Each row is followed by its class.
[ 123   56  177 -243  197  214 -235  -46  -89 -191 -562   92  336  273
   95  -53 -290  -43  127   -6  -55  -87 -325  383   33 -899  111 -118
  383   81  -16   91 -194  232  -80 -141  407 -799 -207]  z_829
[ 320  -34  150 -216   29 -255  115   42  -29  -15  267  -26  330 -228
 -143   24  150  163  -36  119  -71    6 -122  -46  -83   63 -140   77
 -258  105 -101  -35 -319 -183  184  241  -15   59  250]  z_52
[-262   34   42 -132  -43  145   93   12   77    2 -153   44 -176 -101
   18 -210 -140 -144  109  -47  -43 -246 -283   -3  -35 -140  192  -60
   52   70  121 -197 -121    7   39    4  158   19 -257]  z_328
[ 122 -225   32 -301  155 -169  144  -99  212   75  286  125 -149   90
   -1 -101  237  157 -180   80 -213  161  251 -100 -128   80 -206   43
  -35  -96   63  235  593   51   74  -18 -102  -50  -27]  z_47
[ -40  237  240  -59 -324  100   60  -80  -15 -215  -63  261  -69   34
 -105    4  -72  -52  -59 -183  163   26   91   42  -59  -36  -53   80
    0  128 -150 -109 -290   -5   14  181   20   21  157]  z_788
[-169  117   71 -259  -66 -409   10  271   60 -291 -220  244  744 -181
 -436    8   12  262  201 -169   84 -199  -53 -121    8 -635 -378  108
  306   -4  116 -456 -156  236  282  -73  128 -260   41]  z_52
[ 306  136  167 -144 -116 -171   -1   82   39  -51  146    6  238 -116
 -149   30   32  141  -89   50   48  -24   33  105 -110    1  -60   12
  -84  131 -165  -45 -290 -126  178   82  -66 -169  342]  z_714
[  42  112  230 -343 -171  104 -129  199  143   -1 -431 -189   -3 -321
   40 -210  -23    6   65   -5  -74 -367 -295  290  -85 -192  135  -77
  227  117  -37 -271 -459   51    6   59  268 -230 -164]  z_52
[-220    5  108 -301 -170   89  -55  100  175  -81 -394   89  -17 -137
  -45 -233  -21   45   77  -66   90 -355 -170  113   16 -194  134  -74
   75   87  236 -232 -141  250   19   31  281 -152 -403]  z_52
[-487  198   26 -166 -182   67   -8  -53  134 -225 -196   71 -174   74
   89 -188  -86 -156  315 -317  164 -383 -132   66  -11  -88  151   75
  139  170  126 -178  -76   68  312  -46  304   79 -263]  z_328
[ 106  129  102 -203   49  -36 -164  -54   76  -81 -279  300  110 -131
 -173   39  -27  236   55 -290  159 -113  -93  115  136 -478  -47   37
  322    5 -107  115  -63  313   51   51   96 -160 -362]  z_52
[-330   20   87 -163 -244   81  -11  -67   65 -161 -426  -23   30   40
  136 -175  -63  -99   47 -110   58 -265  -71   55  -22   -3   95   18
  122   75  187 -172    7   75  106  -26  300 -184 -314]  z_829
[  30 -201  246 -255   14  141   51 -130   45  -86  442  192  -26 -188
 -121  -48   94  359 -194  178   26 -164    9  -18 -111  -98   37  219
 -150  221  -55  242 -321   24  121  218  -33 -363  211]  z_829
[-184   81  213 -353  -74   10    1   28  134   59 -322   25  -88  -62
   50 -240  -86  -91  125  -90   94 -262 -131   87   20    1  174  -52
   70   50  187 -166  -45  200   59   18  272  -87 -261]  z_52
[ 242  -73  174 -393  -21 -547  -77  211  165 -347  188   -6  328 -209
 -110  229 -145  477 -147   48  201 -238   47  107 -172  -61   47  -37
  404   51 -354  -18   24 -296  249 -291   40 -646  338]  z_52
[-195   -7  241 -258 -194  103 -118 -128  268 -160 -267  113  -85  -10
  104 -204  -81   62   87 -111   50 -400  -11  114   89  -62  133   17
  -60  103  240 -199   97  323   45   85  336 -168 -312]  z_52
[ -83  125  278 -328 -224 -140 -116   82   99 -173 -400   92  252   15
  175 -129  -29   83  120  -14  143 -435 -101  239  -86 -108   -8    1
  169  167  109 -125 -154   89  338  -53  327 -536  -34]  z_588
[ 127   14  137 -277  178 -317   -1    1  251  178  267   92 -100   74
   76  -42   64  163 -124  121  -58   -3  122  -55 -122  169  -71   87
  -67  -13  141  185  433   98  307 -148 -171 -243  141]  z_588
[  99 -179   90 -437   28 -265  105 -145  224   40  226  310   22  206
   -7  -67  191  295 -112   38 -144   65  347  -59 -112  -15 -218   81
  -81 -106  204  148  626  154  155  -80   -4 -364  -16]  z_52
[ 135  236  234 -198  340  -33  169 -541   -5  -59  -11  571  -27  447
 -640  355   49  136  126 -283   97  578  216 -419  209 -263  -92  231
 -239 -179  232  212  509  574  170   73 -301  -23   50]  z_328
[-350   46    4 -170 -291  132  -18   -7  159   59 -299 -128  -44  -55
   62 -376   45 -151   65 -178  -50 -277   -2   60  -55    8   32   27
   22   92  173 -219 -100   21   40   35  282   -1 -281]  z_47
[ 195  162  146 -156   22 -208   29    5  -83 -161   40  155  299  -17
 -133   59  -25  151   23   -3  121   27  -65   74  -87  -69  -18   20
   14   76 -103   65 -218  -26  306   49  -31 -161  271]  z_829
[ -98  161  106 -255 -223   85    7  -37  -10  -76 -189  175  -49   88
  -19  -49  -18   12  144 -256   88 -213  -30   34  -49 -139   25   79
   20   47  108  -73 -114  119   66   92  162  -55 -223]  z_714
[-268   -3   64 -110  -37  204   -9 -109  125 -107 -182   10 -131 -116
   33 -182 -140   14   70 -161   28 -240  -97   -7    4 -104  161   38
  148   45   67 -108  -65   93   78   86  173  -46 -204]  z_47
[ 214  -50  158 -347  -55 -243   -6  -76  273   83  307  -26   93   33
   -8  -17  111  322 -179   68  -82    3  341   21 -197  102 -172  164
  -43  -62   78   76  329   64  224  -45 -110 -429  147]  z_714
[ 256  145  154  -85  -18 -122   19  -64 -100 -152  249  174  230  -25
 -141  103  -14  200  -56   25   72   48   44   99  -76  -70  -53   69
  -98  103 -149  103 -205  -34  271   81 -151 -198  348]  z_328
[ 195   82  273 -383    4 -288   79   38  425  158 -145 -189   19 -149
   10 -146  108  288 -390  352 -277   28  -37   15 -225  318  -12   22
   79  103  173   59  177   69  447 -190 -166 -574  219]  z_47
[-224  136  141 -212 -180  168   71  -23   42   11 -404 -216  -49 -121
   94 -223  154 -169  -17  -65 -202 -161 -255  -39  -58  124    6   88
  -98  133  175 -116 -281   25  223  181  142  206 -293]  z_47
[-267  136  209 -296  -91  175   28  -42  206 -112 -288   -1 -112 -180
  109 -248  -70  -34    3  -75  -12 -316 -253   20  -30  -56  117  107
   54  206  112 -135 -301   12  185  147  254 -114 -124]  z_588
[ 262   28   95 -122 -131 -174   41   32    5 -172  259   19  232 -231
 -112   75  166  266  -76  -23  -77  -13  -49   23 -160  -11 -176   80
  -35  114 -270  -37 -322 -276  137  248  -68  -96  289]  z_714
[  97 -178   38 -279  147 -409  -50 -104  154   29  481  357    3  224
   -3   52   97  340   -4   15   80  -37  401 -134  -49  -17 -171   38
  -84  -76  135  174  786  141   81 -143   -4 -266  -56]  z_47
[  76 -158  135 -295  216 -160    2 -121  230  -25  138  298  -22  237
  -72   45   62  290  -62   11  -15  112  246 -112    0 -160 -158   73
  -42 -102  183  192  617  327   67  -73  -51 -262 -135]  z_588
[-332    8  -17 -167 -182  103   10  -96 -188  -14 -157  388   65   88
 -235 -119 -150   77  158 -330  169  -81   60   -5   92 -525   86  -55
   66  -43  140 -226 -106  268 -309   26  298    7 -566]  z_328
[ 344  274  226 -278 -133  -68   -8  129    3  -18 -113 -142  396 -384
 -196  -42   76  300 -255  205 -134   43 -109  204 -222   83   -2   59
 -108  122 -150 -108 -781 -194  266  224  -73 -208  504]  z_788
[ 110 -166   96 -398  182 -208   41  -63  195  121  213  264  -36  267
  -14  -47   83  251 -129  136 -120   60  298  -10 -104  -90 -116   -6
    3 -109  165  208  650  176  193 -180 -104 -474   29]  z_588
[ 105 -107  114 -344    1 -245  -40  -30  211    6  152  202   55  227
   34    4  114  238  -55   37  -15  -15  298   15 -107  -87 -182   68
   23  -64  116  164  523  173  138 -147   -6 -402  -40]  z_588
[ 213  145  120 -167 -148 -112   37   12  -34  -41   88   24  251   -5
 -108   -5   42   83  -74   12   38   23  103   35  -81   71  -21    2
  -59   64 -111   23 -157  -96  152   78  -50 -166  277]  z_829
[ 143  188  183  -93  -52 -143   99   12  -28 -222   40  -25  277 -175
 -212   30   46  120  -85   35   25  107  -57   77 -110   34  -48   21
  -79   91 -100  -42 -185  -54  206   59 -136  -73  291]  z_714
[ 143  168  173 -219 -132 -308   36   25  -13  -98   36  216  322  -97
 -246   34  -58  184  -81   39  175  -61   68   49  -76   -7   -7   -8
   -8   -6  -51  -28  -66   -2  179  -90  -46 -236  275]  z_52
[ 206   73   99 -156 -129 -331   60  -37  -81 -151  341  143  250  -63
 -125   51  110  187   39  -49  104   30   93  107 -100   22 -184   85
  -56   58 -209   79 -138 -168  231   96  -72  -70  334]  z_309
[-143   27  168 -362 -128  -58  -56   10  309  -94 -158   91 -224 -203
   -8 -173   10   35  117 -188  175 -340 -105  101  -24  -75  100   67
   71  140   48  -81 -129   87  288   -5  178  -48 -280]  z_328
[  42  283  224 -389 -268 -315   75   53  290 -285   20  550  322   49
 -259  177   11  664  -60  -31  167 -121  198  -89 -121 -159 -256  184
  -11  158  116   75  252  120  321 -191  -32 -530   38]  z_309
[ 135 -179  260 -313   19  -69  134 -248  302   -9   91  172  -55  195
 -159   53  101  354 -310   27  -79  303  535   63 -104   73 -130   54
  109 -125  -14  170  732  234   21 -143  -97 -486  -21]  z_52
[ 438  155 -148  -73   27 -188 -421   73 -367  -45  529 -208   45 -256
  135  194   -2  346 -216  152   -8 -276  -38  371 -139   64  212   90
   13  158 -392  314 -649 -479  149  -74 -132 -370  699]  z_47
[ 294  122  121 -116   22 -243  -35  141  -84  -62  264   32  266 -216
 -138   83  -39  150  -74   39  133 -106    3    8  -90    9  -87    9
   16   23 -264   60 -115 -244  107  -12 -160 -180  352]  z_829
[ 393   54  120 -293   -8  -40   44   98  190  547  495 -302  -82  -50
  175 -169  140  122 -250  219 -303  -96  249   -2 -211  398 -130  132
 -235   29   61  133   85 -156  184   56 -227 -295  328]  z_47
[-349   58  141 -178 -185   96   65    9   46 -255 -325  101   61  -83
  -36 -100  -87   20   25 -105   78 -259 -112  -34   53 -207   -9   43
   97  127  174 -249 -119  110   41   -9  221 -183 -220]  z_714
[  73 -287  133 -382  -60 -244   14    8  162  -77   43  258  442  305
  -96   39    1  382 -226  209  -37  -28  432  163 -241 -223 -123   -3
   53 -242  312   72  718  349  147 -318   -7 -828 -134]  z_328
[-426  179    6  -24 -263  223    1 -134  158   -5 -193 -185  -31 -209
  -50 -130  -96  -71  -27 -198   79 -136   22   43   56   87  200  138
  106  -43   79 -119 -155   64  113  -53   40  -59 -176]  z_829
[  87 -171  177 -404   40 -314   13  -44  212  -30  104  333  176  185
 -160  -12   45  375 -139  119  -24   19  290   53 -125 -277 -145   14
  105  -85  194   70  557  304  140 -221  -15 -624  -51]  z_309
[ 239  -90  165 -454   40 -224   33  -24  248  231  345   28 -126  -32
  135 -103  105  245 -162  132 -149  -84  177  -68 -213  154 -132  120
  -41  -61   93  143  363   16  224    3 -133 -308   15]  z_52
[ 176   64   82 -205  -84 -247   -5  -44  -70  -93  253  273  123  149
 -168   39   87  130   65  -38  126    1  179  127  -20  -60  -27  -32
 -164   77  -48   74   73   38  134  -45    8 -105  191]  z_52
[  64 -150  108 -331  145 -258    6  -36  292    1  323  268  -64  183
  -40   14   21  306  -72   67   34  -29  244 -104  -69 -111 -162   77
   15  -81  147  144  553  166  128 -133  -66 -377    5]  z_309
[ -14  -74  157 -350   39 -263   58 -128  165 -134   21  376  106  342
 -171  102  -51  438 -108   84   35   36  250  -13  -78 -189   -1  -11
   88  -84  300   98  592  426  229 -283  -34 -591 -101]  z_714
[ 129 -260   77 -298  230 -352   80  -94  352  -62  278  224   11  122
  -89   54  157  321 -137  112 -104  147  161 -102  -71  -73 -285  101
  -15 -111  139  199  682  192  138  -90  -93 -247  -74]  z_714
[ 354   59   69  -97   14 -136   11   31   69  136  231 -169  -41  -75
   24  -26  113   -8 -201  112 -106  107  177   28  -55  419  -11   -8
 -203    9 -146  127   -1 -232  123   32 -226  -11  504]  z_328
[ 180  115   88 -167  -30 -153   86   15  -82  -78   65   89  269  -81
 -206   25   19  172  -52   28   47  103   18  116  -90  -41   34    3
  -42   73  -90   52 -239  -58  243  -20  -67 -147  261]  z_829
[ 226  129   96 -162  -35 -279   55   46 -104  -18  147   86  282  -98
 -178  -18   96  132  -40   36   40   55   21  104  -95   47  -19  -32
 -128  106  -87    4 -199  -99  248   10  -81 -108  329]  z_52
[ 238   52  106 -122 -132 -194  105   18  -21   69  264   29  150 -209
  -25  -74   23   71  -49  -32  -43  -33   62   15 -163  125  -25   72
  -72   91 -168  -44 -249 -236  175  112  -70  -57  360]  z_328
[ 105   13   31 -101   53  -38  -62 -104   -4 -112  312   73  -43   57
 -149   11   86  170   84 -131   92   48  122   45   62 -107   -9   54
 -140   52  -61  152  -62  111  128   86 -114   36  127]  z_309
[  -1 -234  135 -374   64 -224   84  -72  254  109  251  335   60  153
  -78 -116   21  255  -35  113  -52  -67  217 -169 -160 -230  -99  -10
   36  -88  250  -79  587  205   67  -49   19 -560 -118]  z_588
[  19   26  176 -284   16 -232   16  -95  295  -20  101   31    2  217
  -20   51    4  225 -106   14   47   68  427  -41  -25  198  -26   53
  104  -87  155   89  704  286  201 -238  -93 -388   39]  z_328
[ 411 -257   67 -243  441 -187   20  -33  441  385  670 -174 -275 -175
  137 -157  136  103 -309  291 -232   52  265 -102  -65  305 -115   33
 -177 -103  -61  293  631 -215    0  -93 -258 -272  392]  z_52
[ 121 -106  187 -402   67 -264  -12  -24  285   35  111  193   75  141
  -31   23   38  298 -130  135    4  -40  265   18  -77  -58  -83   20
   64  -80  165  108  560  233  151 -215    0 -539  -33]  z_52
[ 316  119  192 -203  -28 -128   56  -18  -22  -75   31   95  187 -126
 -212   45   11  163 -126   75   31   74  -11   80 -108    8   48   20
  -95   63  -72    5 -238    4  146   86  -76 -124  288]  z_52
[-296   66  119 -241 -201   34  -36   26   74 -105 -307   73   34  -89
   64 -231  -62  -44  128 -149   72 -367 -134   57  -18 -199   13   21
  151   75  137 -202 -133   91  121  -21  250 -213 -229]  z_52
[ 187 -164   77 -327  172 -197    1  -42  248  114  128  236  -24  233
  -16  -13   92  255 -128  155 -100   70  195  -27  -81  -83 -117   29
  -32  -61  201  245  582  230   95 -166  -36 -381  -99]  z_829
[ 228  105  153 -240  -86 -218   85   60  -26  -35   99  156  268   31
 -196   31   50   -3    6   27   70   52   14  105  -98  -47  -81  -35
  -79   53 -161   43  -63 -137  164   -1  -34 -164  247]  z_52
[-237   30   97 -212  -81   73   27   49   79  -13 -320  -97  -14  -91
   77 -263  -11 -140   85  -64  -39 -262 -222  105  -60  -81   57  -22
  146   50  117 -155 -151   28  184   45  174 -100 -204]  z_309
[ 203  113  161 -243 -185 -177   61   24   74   37  216  -32  192 -150
 -205  -45   49  131 -103   54   51  -41  130   24  -69  189   16   31
 -208   82  -76  -96 -226 -132  172   88  -49  -81  304]  z_829
[  14 -197  101 -333   31 -111   91 -163  281   48  322  143  -25  109
  -74 -121  105  209  -97   82 -147   46  266  -85 -151  -67 -131   62
   -3 -100   88   44  486   87   97    9  -50 -374    2]  z_328
[  51  130  137 -139 -124 -175   63   86 -172 -278  215   44  279 -214
  -83  -58   46  100  -84  104   53 -123 -173  139 -191  -49 -182  114
  -87  149 -121  -13 -463 -180  319  100  -91  -63  352]  z_52
[ 168  101   37  -52 -262 -120    2   48 -127 -103  261  -40  331 -135
 -186   98   14  225  -41  -39  168  -61  158   63  -94   49   43   -7
  -40   23 -162  -74 -208 -106   18   85  -86 -144  167]  z_588
[ 140  -61  188 -359   21 -112   36  -22  255   85  204  140    7  131
  -26  -68   -8  287 -192  168  -38  -39  187   43 -133  -13  -67    7
    3  -76  169  148  452  209  110 -124 -104 -575  -32]  z_829
[ 215  288  348 -489 -382 -407  118  201  -46   79  381  510  276  -19
  -70  -35  188  441    4  -22 -133 -305   63   92 -339 -160 -441  147
  -21  224  -93 -105 -200 -145  392   52  -47 -569  344]  z_52
